Each row, then one of two labels for whether it has a hidden trait; a new part has new ones
In the rows, zero is written as 100.
[ 90  95 101 105 102  71  94 109 113 101 125  97 123  96  98 154  95 102
  99  96 101  94]  gt
[106  97 113 100  98 107 100  92 102  95 131 103  91 105 101  58 109 111
 110 100  99 112]  gt
[121 105 107 104 100 132 101  98 104  95 145 101  69 102 108  43 111  99
 109 108 100  86]  fq
[114 102 113 103 100 119 101  94 101  95 142 104  79 104 104  38 110 100
 115 106 100 107]  fq
[ 89  94  96 102 101  72  95 110 113 103 112  95 125  96  99 168  92 104
  90  93 101  90]  gt
[ 89  97  93  99  98  75  99 103 101 102  78  99 121  95  95 144  93 105
  94  96 100 102]  gt
[116 102 112 110 104 129  97 106 116  97 176  99  75 102 108  66 110  96
 112 106 101  82]  fq
[ 80  91  95  97  95  68  96 100 106 101  87  98 128  97  95 158  94 115
  91  89  99 101]  gt
[110 100 110 118 106 120  94 117 130  99 200  97  89  97 107 110 105  95
 114 108 102  67]  fq
[113 101 115 103 100 121 100  94 103  95 148 103  80 104 103  38 111 103
 116 106  99 106]  fq
[ 84  96 124 118 116  66  88 115 124 101 200 101 126 101  93 125 101  87
 133 104 104 117]  fq
[ 78  87  95  98  96  65  93 106 115 102 101  94 135  99  98 188  92 117
  81  82  99  88]  gt
[ 88  92  98  86  91  76  98  87  95  98  70 100 113 101  97 109 101 122
  88  86  97 112]  gt
[115 104 116 107 103 128  99  99 106  95 161 103  74 104 105  34 114  96
 120 109 100 100]  fq
[ 88  94  99  99  97  80  98  99 104 100  95 100 117  98  95 127  98 110
 101  95  99 107]  gt
[121 102 109 104  99 131 100 100 110  95 159  99  70 101 110  51 112 101
 106 106  99  79]  fq
[ 79  91  97  94  95  64  95  96 104 100  84 100 129  97  94 143  96 118
  95  88  98 109]  gt
[118 105 100 112 102 121  98 113 119  98 162  96  83  92 109 104 102  95
 102 109 101  64]  fq
[107 104 105 106 103  97 100 103 102  99 128 102  96  97 101  82 101  95
 111 108 101 103]  gt
[110 100 118 105 102 117  99  95 105  95 156 104  81 105 102  34 112 102
 121 106 100 110]  fq
[103 101 107 113 107  91  94 113 120 100 174  98 104  94 103 121 100  93
 113 107 102  85]  fq
[ 94  94 112 103 101  86  97  98 108  98 127 102 109 103  97  95 103 108
 111  98 100 114]  gt
[106  99  88  91  90 102 104  93  92  98  53  98  95  99 103 105  98 114
  81  95  98  91]  gt
[ 92  94 102  93  95  93 101  91  95  99  77 101 105 104  96  93 102 112
  98  93  98 115]  gt
[115 104 102 107 101 110  98 107 112  97 150  99  86  94 107  90 103  97
 103 107 100  78]  fq
[110  99 106 113 102 107  93 113 128  97 192  96  94  93 108 117 104 101
 106 105 101  66]  fq
[108 101  97 107 100  86  96 111 116  99 142  96 106  90 105 133  97 101
  97 104 100  76]  fq
[105  98 100 102  97  93 100 101 106  98 115  99 103  96 102 107 100 108
  99 101  99  94]  gt
[114 106 107 113 106 123  98 109 113  99 161 100  82  98 105  81 104  89
 113 111 102  83]  fq
[ 86  95  94  97  97  76  99 100 100 102  75 100 120  96  95 137  94 109
  95  95  99 105]  gt
[120 103 108 103  98 125 101  97 104  95 144 101  73 101 108  47 110 102
 107 106  99  89]  fq
[ 86  96  94  99  98  73  98 102 100 103  76  99 124  96  94 147  93 106
  94  94 100 105]  gt
[110 104 100 108 101  96  98 109 113  99 146  98  96  91 105 112  99  97
 103 108 101  80]  fq

New part:
[ 13 100  81 109 107  94  71 103 106  66 112 101 110  98  85  64 108 103
  97  47  94 102 167 129  98 103  89 110 113  95 119 102 116 110  98 101
 104  79  87  57 117  80 116  58  98  65  79 112  86  81 100 107  85]  [34]
[ 24 106 108 113 158  81  78  95 103 108  54  63 119  98  91  62 110  98
  78  39  91 156 124 165  88 106  85 104 109  68  88 112 124 106 100  60
 102  54  70  92  91  67 107  79 111 104  94  61 108 110  82  91  95]  [25]
[ 10 121  87 115 148  81  74  83 109 113  94  85 113  91  77  56 109 105
  83  23  92 129 128 174  93 116  91 109 127 106  84 109 132 124  99  76
  95  67  83  60 114  78 130  75 105 117  83 105 109  96  89  98  90]  [34]
[ 37  94  86 125  87 109  73  86  90 115 127  73 116  85 131  74  92 108
  80  70  87  96 200 103 102  83  89 101 143  89 166  98  88 131 128 113
 117 109  99  73  89  92 100  83  93  68 128 129 113  95 110 130  82]  [25]
[ 65  79 122  92 150 103  88 123 108  77  84  94 115 106 102  70 115  90
  85 102  85 158 158 125  92  95  78  99  63  51 122 108 101  72 109  92
 108  41  79 105  89  60  65  45  82  81 104  57  90  97  80  93  99]  [34]
[ 46  91  88  90 109 109  81 121 115  23 138 132 106 105  74  69 117  96
 106  67  92 112 171 126 101 103  81 109  76  97 128  99 101  89 101 116
 102  70  94  58 125  66  94  37  67  44  79 130  73  70  94 104  93]  [34]
[ 36  92  92  91 114  87  84 130 104  24 109 125 106 114  80  64 126  82
 109  81  94 119 175 117  98  98  82 102  77  73 138 109 122  84  83 113
 105  35  86  69 128  70  81   9  81  63  74  78  64  69  97  91  96]  [34]
[ 45  71  99 122  82 118  80  98  96 110 114  74 118  87 132  86  89 101
  78  89  83 104 200  93 100  78  84 102 135  75 174 101  79 112 126 109
 123  97  85  87  68  95  94  63  87  43 134 114 112  98 105 129  84]  [25]
[ 65  64  98  89  79 120  85 123 118  29 153 132 111 103  86  96 105 103
 101 107  91  91 193 106 105  95  75 112  72 109 145  92  89  82 122 137
 110  85  96  62 110  80  89  40  51  37  95 144  79  77  92 121  92]  [34]
[ 38  91  90  94 115 107  72 108 114  67 132 127 107 102  73  66 112 105
 103  60  92  94 156 139  99 111  89 114  89 113 115  97 112 100 106 108
  97  75  94  56 121  70 109  59  73  55  80 133  86  81  87 107  92]  [34]
[ 26 101  92 122 120  89  80  93  96  99  87  69 116  91 111  66 103  97
  80  53  90 116 169 138  94  93  89 101 128  67 134 107 109 115 104  81
 111  72  83  82  90  82 104  79 104  77 107  81 105  98  99  98  88]  [25]
[ 44  76  94  90  99 112  76 123 115  24 123 122 110 105  81  76 115  96
 101  92  92 101 171 120 101 100  79 109  77  95 138  98 105  86 103 120
 104  67  86  61 121  75  91  27  60  49  84 123  77  72  93 110  92]  [34]
[  0 107 103 112 161  69  81  98 101 106  66  73 114  99  95  56 117  90
  77  38  87 168  78 166  88 101  86 100 105  52  94 115 130 107  93  63
  98  40  77  87 102  70  99  78 115 111  84  49 102 105  88  87  97]  [25]
[ 37  90 106 100 144  96  82 115 103  84  81 101 112 102 102  67 113  91
  87  70  88 146 132 138  92 101  84  99  89  62 116 109 114  91 104  87
 106  54  80  85 102  68  92  46  82  74  92  63  89  95  88  96  96]  [34]
[ 43  86 106 106 145  95  86 102 101  90  97  83 115  98 104  71 111  96
  80  65  83 149 142 137  98  96  84 102  98  65 112 110 110  98 109  82
 106  44  85  93  91  76  89  81  89  82 107  71 103 101  86 101  95]  [25]
[ 61  69 101  90 104 121  83 122 113  43 129 128 110 104  82  81 108  97
 104 100  88  98 174 114 101  97  77 108  68  91 138 100  95  81 112 123
 108  68  91  74 108  79  85  33  58  25  96 119  80  79  92 114  94]  [34]
